Here is a tiny trained network, its code and every weight. The questions are about switching its units off for an input and a target symbol, where a switched-off unit gives its printed mean instead of its output.

import numpy as np


def w(rows, s, z=0):
    codes = np.array(rows[::2]) - 128.0
    scale = np.full(codes.shape[1], s)
    scale[-1] = z or s
    return codes * scale


def f(y):
    return np.maximum(y, 0)


def softmax(a):
    e = np.exp(a - a.max(-1, keepdims=True))
    return e / e.sum(-1, keepdims=True)


def log_softmax(a):
    a = a - a.max(-1, keepdims=True)
    return a - np.log(np.exp(a).sum(-1, keepdims=True))


def net(x, mask):
    ids = ['ΓΔΘΞΣΦΨΩεζηλμτ'.index(c) for c in x.split()]
    T = len(ids)
    res = E[ids] + P[:T]
    u = 0
    for l in range(2):
        r = res
        for j in range(3):
            rows = slice(2 * j, 2 * j + 2)
            q, k, v = (r @ M[l][rows].T for M in (Q, K, V))
            z = softmax(np.where(np.tri(T) > 0, q @ k.T / 2**0.5, -1e9)) @ v
            o = O[l][rows]
            res = res + np.where(mask[u + j], z, o[:, -1]) @ o[:, :-1]
        u += 3
        y = f(res @ A[l][:, :-1].T + A[l][:, -1])
        res = res + np.where(mask[u : u + 4], y, B[l][:, -1]) @ B[l][:, :-1]
        u += 4
    return log_softmax(res[-1] @ U[:, :-1].T + U[:, -1])


Q, K, V, O, A, B = {}, {}, {}, {}, {}, {}
E = w([
[87,100,189,36],'Γ',
[169,171,85,106],'Δ',
[139,164,249,83],'Θ',
[180,121,101,118],'Ξ',
[152,25,88,69],'Σ',
[68,138,118,108],'Φ',
[142,208,222,105],'Ψ',
[86,72,119,128],'Ω',
[80,83,108,132],'ε',
[73,97,128,118],'ζ',
[149,103,51,188],'η',
[56,115,136,103],'λ',
[235,102,51,128],'μ',
[216,201,163,101],'τ',
],0.017)
P = w([
[19,58,80,252],'0',
[60,250,115,35],'1',
[53,244,90,46],'2',
[45,230,74,50],'3',
[47,226,62,58],'4',
[50,213,60,61],'5',
],0.0038)
Q[0] = w([
[97,246,40,29],'L0H0',
[162,208,198,216],'L0H0',
[98,193,29,195],'L0H1',
[14,50,143,88],'L0H1',
[172,39,202,252],'L0H2',
[121,102,68,146],'L0H2',
],0.013)
K[0] = w([
[116,107,250,242],'L0H0',
[119,242,145,104],'L0H0',
[55,48,43,54],'L0H1',
[118,160,40,228],'L0H1',
[89,236,23,52],'L0H2',
[108,96,98,150],'L0H2',
],0.014)
V[0] = w([
[182,113,228,70],'L0H0',
[255,62,98,184],'L0H0',
[115,99,104,166],'L0H1',
[123,191,97,218],'L0H1',
[39,180,132,171],'L0H2',
[178,21,248,239],'L0H2',
],0.0087)
O[0] = w([
[255,108,83,96,153],'L0H0',
[147,166,23,111,45],'L0H0',
[117,128,127,98,117],'L0H1',
[66,208,117,116,3],'L0H1',
[29,140,111,153,84],'L0H2',
[156,44,38,64,104],'L0H2',
],0.0076,0.0034)
A[0] = w([
[153,36,65,93,47],'L0N0',
[126,165,97,255,156],'L0N1',
[133,137,200,14,246],'L0N2',
[198,94,43,201,198],'L0N3',
],0.0087,0.0013)
B[0] = w([
[163,114,205,6,216],'L0N0',
[124,230,164,143,147],'L0N1',
[94,114,77,205,254],'L0N2',
[57,200,104,172,201],'L0N3',
],0.011,0.0093)
Q[1] = w([
[196,133,87,24],'L1H0',
[226,250,96,210],'L1H0',
[230,226,142,176],'L1H1',
[19,64,117,221],'L1H1',
[185,137,151,237],'L1H2',
[223,101,164,90],'L1H2',
],0.012)
K[1] = w([
[155,200,51,39],'L1H0',
[219,234,137,186],'L1H0',
[211,111,167,200],'L1H1',
[52,209,72,153],'L1H1',
[155,124,102,246],'L1H2',
[184,35,116,144],'L1H2',
],0.014)
V[1] = w([
[10,176,98,98],'L1H0',
[192,130,19,98],'L1H0',
[173,122,60,173],'L1H1',
[28,65,42,136],'L1H1',
[184,128,62,137],'L1H2',
[228,208,154,84],'L1H2',
],0.013)
O[1] = w([
[12,190,131,84,209],'L1H0',
[29,2,153,157,69],'L1H0',
[84,77,109,51,2],'L1H1',
[216,25,116,137,203],'L1H1',
[91,58,86,96,37],'L1H2',
[36,68,203,196,107],'L1H2',
],0.0083,0.0078)
A[1] = w([
[70,145,176,135,73],'L1N0',
[81,170,130,225,119],'L1N1',
[112,93,199,2,119],'L1N2',
[190,165,178,202,2],'L1N3',
],0.0086,0.0047)
B[1] = w([
[238,120,2,178,231],'L1N0',
[62,21,101,126,247],'L1N1',
[196,162,87,37,215],'L1N2',
[96,100,248,138,254],'L1N3',
],0.0096,0.0086)
U = w([
[245,127,189,240,115],'Γ',
[78,207,123,233,159],'Δ',
[157,82,183,17,173],'Θ',
[87,136,177,88,123],'Ξ',
[109,88,186,214,181],'Σ',
[72,186,254,157,144],'Φ',
[155,145,133,139,195],'Ψ',
[197,129,95,138,168],'Ω',
[176,168,118,141,110],'ε',
[174,174,142,136,134],'ζ',
[115,179,138,74,18],'η',
[147,189,199,130,177],'λ',
[131,103,79,119,4],'μ',
[151,145,105,176,105],'τ',
],0.0082,0.0043)

Each question gives the input, a string of symbols that net reads in full, and the target symbol t.
The units are the heads (2 rows each of Q, K, V and O) and the neurons (one row each of A and B). Each row of codes is followed by its name. A weight is (code - 128) times the scale printed after its matrix; where a second scale follows, it is the last column's (O, A, B and U).
mask holds one flag per unit, layer by layer, with each layer's heads first. A switched-off unit (its flag False) gives its mean, the last column of its rows in O or B, instead of its output. The means were averaged over made-up inputs and are rounded, as every weight is.
A unit's drop is (log p(t) with every unit on - log p(t) with that unit switched off) / (log p(t) with every unit on - log p(t) with every unit switched off).
The circuit of an input: a set's keep is (log p(t) with only the set's units on - log p(t) with every unit switched off) / (log p(t) with every unit on - log p(t) with every unit switched off). Starting from the 12 units with the biggest drops (on a tie, the unit counted first), units are removed one at a time, each time the one whose removal leaves the highest keep (on an exact tie, the one counted first), for as long as the keep stays at least 0.8.
units of the circuit, in order: the units of the circuit, biggest drop first
unit that matters most: the unit with the biggest drop
top k neurons: the k neurons with the biggest drops, biggest first
top k neurons in layer l: the k neurons of layer l with the biggest drops, biggest first
which heads matter: for each layer, one digit per head in row order, 1 if its drop is at least 0.15 and else 0, layers parted by /
input μ Γ Ψ Σ μ, target μ: top 2 neurons -> L1N0, L0N2
input Ω Ψ Φ Γ, target Ω: units of the circuit, in order -> L1H1, L0N0, L1H2, L0H0
input μ Γ Θ, target Γ: units of the circuit, in order -> L0N2, L1H0, L0H0
input Γ μ Σ, target Θ: top 2 neurons in layer 1 -> L1N2, L1N0
input Δ μ Γ, target Δ: unit that matters most -> L0N2
input Σ Φ Σ Γ Δ, target Σ: units of the circuit, in order -> L0N0, L0H2, L1H2, L1H0
input η μ λ μ λ, target η: units of the circuit, in order -> L1H0, L0H0, L1H2
input Ω Γ η Γ, target Ω: units of the circuit, in order -> L1H1, L0N2, L1H2, L0N0
input Σ Γ Γ Δ Ω, target Σ: top 2 neurons in layer 0 -> L0N0, L0N2
input Φ μ Γ Γ μ, target Φ: top 2 neurons in layer 1 -> L1N0, L1N3
input Φ Σ η Γ Δ, target Φ: top 2 neurons in layer 0 -> L0N2, L0N1
input μ Δ Γ η Ω, target μ: top 3 neurons -> L0N3, L1N0, L0N0
input Γ Γ Δ Δ, target Γ: units of the circuit, in order -> L0H1, L0H0, L1H0
input λ Γ Γ Σ Γ, target λ: units of the circuit, in order -> L1H0, L0H0, L1H2
input Θ Γ μ τ Γ, target Θ: unit that matters most -> L0N3
input Γ Σ η μ, target Γ: units of the circuit, in order -> L0H1, L1H0
input λ ζ Σ, target Θ: top 2 neurons in layer 0 -> L0N0, L0N3
input ε μ Ψ, target Φ: top 3 neurons -> L1N3, L0N2, L0N3
input Σ Ψ Φ Σ η, target Δ: units of the circuit, in order -> L0N2, L1H1, L0N3, L0N1
input μ λ ζ, target μ: top 2 neurons -> L0N0, L0N3
input Σ Γ Ψ τ, target Σ: which heads matter -> 000 / 111
input η Γ Γ μ, target η: top 3 neurons in layer 0 -> L0N3, L0N1, L0N0
input Δ λ Γ Σ λ Ω, target Δ: which heads matter -> 111 / 100
input Σ Σ λ ε, target Σ: top neuron in layer 1 -> L1N1
input η Φ Σ ζ, target η: top 2 neurons in layer 0 -> L0N0, L0N1
input Θ Γ Σ ζ, target Θ: which heads matter -> 001 / 100
